Below are the code and all the weights of a small trained network. Each question names an input and a target symbol and asks about switching units off, where a switched-off unit gives its printed mean instead of its output.

import numpy as np


def w(rows, s, z=0):
    codes = np.array(rows[::2]) - 128.0
    scale = np.full(codes.shape[1], s)
    scale[-1] = z or s
    return codes * scale


def norm(h):
    return h / np.sqrt((h * h).mean(-1, keepdims=True) + 1e-5)


def f(y):
    return y / 2 * (1 + np.tanh(0.7978845608 * (y + 0.044715 * y**3)))


def softmax(a):
    e = np.exp(a - a.max(-1, keepdims=True))
    return e / e.sum(-1, keepdims=True)


def log_softmax(a):
    a = a - a.max(-1, keepdims=True)
    return a - np.log(np.exp(a).sum(-1, keepdims=True))


def net(x, mask):
    ids = ['Σαβζηθλμξπτφω'.index(c) for c in x.split()]
    T = len(ids)
    res = E[ids] + P[:T]
    u = 0
    for l in range(3):
        q, k, v = (norm(res) @ M[l].T for M in (Q, K, V))
        z = softmax(np.where(np.tri(T) > 0, q @ k.T / 2**0.5, -1e9)) @ v
        res = res + np.where(mask[u], z, O[l][:, -1]) @ O[l][:, :-1]
        u += 1
        y = f(norm(res) @ A[l][:, :-1].T + A[l][:, -1])
        res = res + np.where(mask[u : u + 12], y, B[l][:, -1]) @ B[l][:, :-1]
        u += 12
    return log_softmax(norm(res)[-1] @ U[:, :-1].T + U[:, -1])


Q, K, V, O, A, B = {}, {}, {}, {}, {}, {}
E = w([
[70,164,98,152],'Σ',
[82,57,153,156],'α',
[140,156,251,142],'β',
[168,82,132,184],'ζ',
[43,159,227,74],'η',
[112,187,135,150],'θ',
[130,162,89,124],'λ',
[119,100,156,106],'μ',
[200,175,131,92],'ξ',
[117,116,185,185],'π',
[116,109,112,88],'τ',
[158,104,135,64],'φ',
[143,113,65,175],'ω',
],0.022)
P = w([
[89,122,253,192],'0',
[116,139,219,162],'1',
[120,136,195,153],'2',
[114,142,160,148],'3',
[111,143,137,141],'4',
[104,132,142,137],'5',
[100,136,149,143],'6',
],0.0042)
Q[0] = w([
[138,133,201,84],'L0H0',
[117,118,249,172],'L0H0',
],0.016)
K[0] = w([
[144,113,169,51],'L0H0',
[121,88,108,6],'L0H0',
],0.013)
V[0] = w([
[111,116,157,115],'L0H0',
[80,136,159,255],'L0H0',
],0.0091)
O[0] = w([
[121,120,178,180,253],'L0H0',
[112,1,136,74,156],'L0H0',
],0.006,0.0018)
A[0] = w([
[155,100,254,133,122],'L0N0',
[242,186,145,113,213],'L0N1',
[143,44,100,89,143],'L0N2',
[46,208,155,165,149],'L0N3',
[127,202,112,163,9],'L0N4',
[230,101,205,184,196],'L0N5',
[157,45,67,140,117],'L0N6',
[33,124,70,159,97],'L0N7',
[23,96,71,35,210],'L0N8',
[136,221,194,129,252],'L0N9',
[182,129,175,16,158],'L0N10',
[195,146,189,88,205],'L0N11',
],0.0083,0.0032)
B[0] = w([
[136,160,167,127,255],'L0N0',
[121,226,109,53,201],'L0N1',
[180,159,108,178,159],'L0N2',
[86,59,233,161,199],'L0N3',
[125,138,115,127,122],'L0N4',
[123,231,113,177,251],'L0N5',
[171,183,103,172,153],'L0N6',
[117,194,90,60,160],'L0N7',
[76,166,206,84,209],'L0N8',
[150,87,152,51,247],'L0N9',
[128,93,56,2,192],'L0N10',
[162,161,72,55,207],'L0N11',
],0.0071,0.0053)
Q[1] = w([
[129,2,66,97],'L1H0',
[42,71,137,114],'L1H0',
],0.0095)
K[1] = w([
[24,152,178,253],'L1H0',
[59,100,86,189],'L1H0',
],0.0066)
V[1] = w([
[254,209,143,119],'L1H0',
[38,218,146,188],'L1H0',
],0.007)
O[1] = w([
[132,75,61,150,251],'L1H0',
[3,136,138,167,213],'L1H0',
],0.0075,0.0016)
A[1] = w([
[186,42,122,166,2],'L1N0',
[21,77,88,68,72],'L1N1',
[109,91,252,113,162],'L1N2',
[145,14,178,150,111],'L1N3',
[204,229,134,103,13],'L1N4',
[121,178,220,206,133],'L1N5',
[1,63,101,202,125],'L1N6',
[106,63,249,137,96],'L1N7',
[154,176,206,142,118],'L1N8',
[43,159,154,47,109],'L1N9',
[75,116,53,8,198],'L1N10',
[186,148,81,215,115],'L1N11',
],0.0086,0.0048)
B[1] = w([
[227,102,176,150,117],'L1N0',
[89,174,145,187,151],'L1N1',
[123,146,70,171,253],'L1N2',
[235,127,155,156,143],'L1N3',
[137,115,161,2,139],'L1N4',
[88,160,83,133,208],'L1N5',
[89,154,125,8,164],'L1N6',
[164,169,86,187,215],'L1N7',
[118,133,77,119,177],'L1N8',
[101,78,182,196,223],'L1N9',
[150,182,65,158,216],'L1N10',
[91,90,147,96,153],'L1N11',
],0.0096,0.0076)
Q[2] = w([
[154,125,106,173],'L2H0',
[178,170,10,151],'L2H0',
],0.011)
K[2] = w([
[128,151,95,99],'L2H0',
[162,121,6,112],'L2H0',
],0.014)
V[2] = w([
[105,86,1,72],'L2H0',
[148,226,160,115],'L2H0',
],0.0075)
O[2] = w([
[133,115,11,34,116],'L2H0',
[230,210,128,2,250],'L2H0',
],0.0078,0.0023)
A[2] = w([
[45,96,240,152,154],'L2N0',
[88,137,122,129,10],'L2N1',
[51,64,127,89,104],'L2N2',
[123,125,216,136,39],'L2N3',
[105,124,118,176,17],'L2N4',
[124,78,210,172,102],'L2N5',
[83,134,130,121,51],'L2N6',
[80,142,127,195,34],'L2N7',
[97,121,120,166,21],'L2N8',
[82,3,200,119,104],'L2N9',
[46,89,63,110,222],'L2N10',
[77,147,100,124,3],'L2N11',
],0.012,0.0044)
B[2] = w([
[180,9,140,50,253],'L2N0',
[169,186,56,127,116],'L2N1',
[31,235,151,254,130],'L2N2',
[233,81,66,174,131],'L2N3',
[64,186,66,137,150],'L2N4',
[145,48,93,86,152],'L2N5',
[243,189,92,122,126],'L2N6',
[66,195,69,87,244],'L2N7',
[84,201,71,108,140],'L2N8',
[181,213,91,44,129],'L2N9',
[190,92,65,29,219],'L2N10',
[225,196,41,150,131],'L2N11',
],0.008,0.0048)
U = w([
[10,131,159,72,156],'Σ',
[77,87,146,170,174],'α',
[163,208,237,133,173],'β',
[120,56,5,115,78],'ζ',
[114,87,217,88,230],'η',
[116,130,142,133,88],'θ',
[126,139,131,169,186],'λ',
[97,149,98,108,52],'μ',
[183,164,136,12,144],'ξ',
[108,217,119,240,102],'π',
[165,71,143,169,254],'τ',
[225,159,76,182,89],'φ',
[126,125,124,138,97],'ω',
],0.014,0.0064)

Each question gives the input, a string of symbols that net reads in full, and the target symbol t.
The units are the heads (2 rows each of Q, K, V and O) and the neurons (one row each of A and B). Each row of codes is followed by its name. A weight is (code - 128) times the scale printed after its matrix; where a second scale follows, it is the last column's (O, A, B and U).
mask holds one flag per unit, layer by layer, with each layer's heads first. A switched-off unit (its flag False) gives its mean, the last column of its rows in O or B, instead of its output. The means were averaged over made-up inputs and are rounded, as every weight is.
A unit's drop is (log p(t) with every unit on - log p(t) with that unit switched off) / (log p(t) with every unit on - log p(t) with every unit switched off).
The circuit of an input: a set's keep is (log p(t) with only the set's units on - log p(t) with every unit switched off) / (log p(t) with every unit on - log p(t) with every unit switched off). Starting from the 12 units with the biggest drops (on a tie, the unit counted first), units are removed one at a time, each time the one whose removal leaves the highest keep (on an exact tie, the one counted first), for as long as the keep stays at least 0.8.
circuit, biggest first: the units of the circuit, biggest drop first
most important unit: the unit with the biggest drop
k most important neurons: the k neurons with the biggest drops, biggest first
k most important neurons of layer l: the k neurons of layer l with the biggest drops, biggest first
input ζ ξ α τ ω μ λ, target ζ: 4 most important neurons -> L1N10, L0N6, L1N9, L0N3
input Σ μ μ ζ τ μ λ, target β: 4 most important neurons -> L0N8, L1N10, L0N3, L0N6
input φ ξ ζ, target ξ: circuit, biggest first -> L2H0
input φ λ μ ξ μ ξ μ, target φ: 3 most important neurons of layer 0 -> L0N3, L0N8, L0N9
input μ φ ζ, target ξ: 2 most important neurons -> L1N9, L1N4
input ω ξ θ, target ζ: circuit, biggest first -> L2H0, L1H0, L0N8
input μ ξ α θ μ Σ λ, target π: 4 most important neurons of layer 0 -> L0N8, L0N5, L0N1, L0N3
input λ φ θ, target ξ: 4 most important neurons of layer 1 -> L1N8, L1N5, L1N9, L1N4
input ω μ φ Σ ω ω ζ, target ζ: circuit, biggest first -> L2H0, L1N11
input Σ ζ θ, target α: 2 most important neurons of layer 2 -> L2N0, L2N10
input ζ α ζ, target τ: 2 most important neurons of layer 0 -> L0N8, L0N1
input τ Σ ζ, target β: 3 most important neurons of layer 0 -> L0N5, L0N9, L0N1
input μ Σ λ λ, target Σ: 2 most important neurons of layer 1 -> L1N7, L1N9
input ζ ω μ, target ζ: 4 most important neurons -> L1N9, L0N3, L2N10, L0N9
input τ ξ μ ζ μ ζ μ, target π: most important unit -> L0N3
input η ξ ω λ, target ζ: 2 most important neurons of layer 0 -> L0N3, L0N7
input β μ ζ, target π: 2 most important neurons -> L0N5, L1N9
input β ξ β Σ μ, target π: 2 most important neurons of layer 2 -> L2N0, L2N10
input ω μ μ Σ ζ, target π: 3 most important neurons -> L0N5, L0N1, L0N10
input α ξ μ Σ α Σ, target Σ: 2 most important neurons -> L2N0, L1N9
input Σ Σ μ ξ ω θ, target ζ: most important unit -> L2H0
input μ ζ μ φ θ, target ξ: 2 most important neurons -> L0N8, L1N10
input ξ ζ μ ζ μ β α, target ξ: 2 most important neurons -> L1N6, L2N10
input τ μ ζ, target β: 3 most important neurons of layer 0 -> L0N9, L0N5, L0N1
input Σ μ λ, target π: 3 most important neurons of layer 0 -> L0N8, L0N0, L0N2
input η μ ξ Σ ω θ μ, target ζ: 2 most important neurons of layer 0 -> L0N3, L0N0
input μ π μ μ ξ μ, target φ: most important neuron of layer 1 -> L1N10
input ξ μ τ θ τ μ, target β: 2 most important neurons -> L0N9, L0N1
input ξ ζ τ μ, target β: 3 most important neurons of layer 2 -> L2N10, L2N7, L2N0
